Here is a tiny trained network, its code and every weight. The questions are about switching its units off for an input and a class, where a switched-off unit gives its printed mean instead of its output.

import numpy as np


def w(rows, s, z=0):
    codes = np.array(rows[::2]) - 128.0
    scale = np.full(codes.shape[1], s)
    scale[-1] = z or s
    return codes * scale


def f(y):
    return np.maximum(y, 0)


def log_softmax(a):
    a = a - a.max(-1, keepdims=True)
    return a - np.log(np.exp(a).sum(-1, keepdims=True))


def net(x, mask):
    res = np.array(x, float).reshape(1, 8) / 4 @ E
    y = f(res @ A[0][:, :-1].T + A[0][:, -1])
    res = res + np.where(mask, y, B[0][:, -1]) @ B[0][:, :-1]
    return log_softmax(res[-1] @ U[:, :-1].T + U[:, -1])


A, B = {}, {}
E = w([
[174,195,204,170],'x0',
[148,159,68,87],'x1',
[100,174,47,171],'x2',
[124,223,113,193],'x3',
[72,151,15,175],'x4',
[23,125,216,155],'x5',
[15,87,153,115],'x6',
[87,229,154,2],'x7',
],0.0065)
A[0] = w([
[23,134,138,31,167],'neuron 0',
[199,235,47,114,168],'neuron 1',
[73,139,129,237,133],'neuron 2',
[253,102,253,128,135],'neuron 3',
[207,120,101,137,166],'neuron 4',
[88,154,178,38,156],'neuron 5',
[98,113,111,117,118],'neuron 6',
[78,90,182,18,165],'neuron 7',
[175,42,47,200,253],'neuron 8',
[184,182,57,108,185],'neuron 9',
[99,143,130,223,133],'neuron 10',
[33,178,142,198,154],'neuron 11',
],0.0071,0.0055)
B[0] = w([
[53,125,135,57,208],'neuron 0',
[246,194,49,76,236],'neuron 1',
[75,170,93,254,186],'neuron 2',
[225,109,243,166,243],'neuron 3',
[180,115,119,133,194],'neuron 4',
[105,145,172,70,198],'neuron 5',
[116,125,135,135,143],'neuron 6',
[69,63,187,51,211],'neuron 7',
[139,50,64,175,254],'neuron 8',
[207,134,79,87,215],'neuron 9',
[110,162,105,203,175],'neuron 10',
[50,206,116,163,195],'neuron 11',
],0.0066,0.0077)
U = w([
[100,51,69,167,250],'0',
[13,192,105,241,157],'1',
[160,254,74,35,95],'2',
[184,102,236,161,39],'3',
[68,47,63,111,114],'4',
[5,111,178,26,136],'5',
[193,127,41,147,59],'6',
],0.0067,0.0015)

Each question gives the input, the list of numbers given to net, and the class t.
The units are the neurons (one row each of A and B). Each row of codes is followed by its name. A weight is (code - 128) times the scale printed after its matrix; where a second scale follows, it is the last column's (A, B and U).
mask holds one flag per neuron, in row order. A switched-off neuron (its flag False) gives its mean, the last column of its row in B, instead of its output. The means were averaged over made-up inputs and are rounded, as every weight is.
A unit's drop is (log p(t) with every unit on - log p(t) with that unit switched off) / (log p(t) with every unit on - log p(t) with every unit switched off).
The circuit of an input: a set's keep is (log p(t) with only the set's units on - log p(t) with every unit switched off) / (log p(t) with every unit on - log p(t) with every unit switched off). Starting from all 12 units, units are removed one at a time, each time the one whose removal leaves the highest keep (on an exact tie, the one counted first), for as long as the keep stays at least 0.8.
circuit, biggest first: the units of the circuit, biggest drop first
top k neurons: the k neurons with the biggest drops, biggest first
drop of u: that unit's drop, to one decimal
input [-1,-5,-8,7,-7,-5,-4,8], class 3: circuit, biggest first : [neuron 3]
input [-5,7,-1,-6,5,4,3,0], class 5: circuit, biggest first : [neuron 0; neuron 7; neuron 1]
input [0,-8,4,-1,2,0,0,-8], class 1: circuit, biggest first : [neuron 2; neuron 10]
input [-6,7,-2,-7,-6,-3,4,0], class 5: circuit, biggest first : [neuron 7; neuron 0]
input [-7,-8,-7,-5,6,8,6,-7], class 1: top 3 neurons : [neuron 2; neuron 11; neuron 10]
input [2,4,4,-3,6,5,1,-7], class 1: circuit, biggest first : [neuron 2; neuron 11]
input [-2,3,-4,1,-4,3,5,-4], class 5: top 2 neurons : [neuron 7; neuron 1]
input [-2,-7,-5,1,5,3,1,0], class 1: top 2 neurons : [neuron 2; neuron 11]
input [-8,8,-1,2,7,6,5,-3], class 1: drop of neuron 2 : 0.2
input [-3,5,5,2,-8,4,3,-2], class 5: drop of neuron 1 : 0.2
input [1,7,-2,-1,-6,8,-4,4], class 5: drop of neuron 7 : 0.2
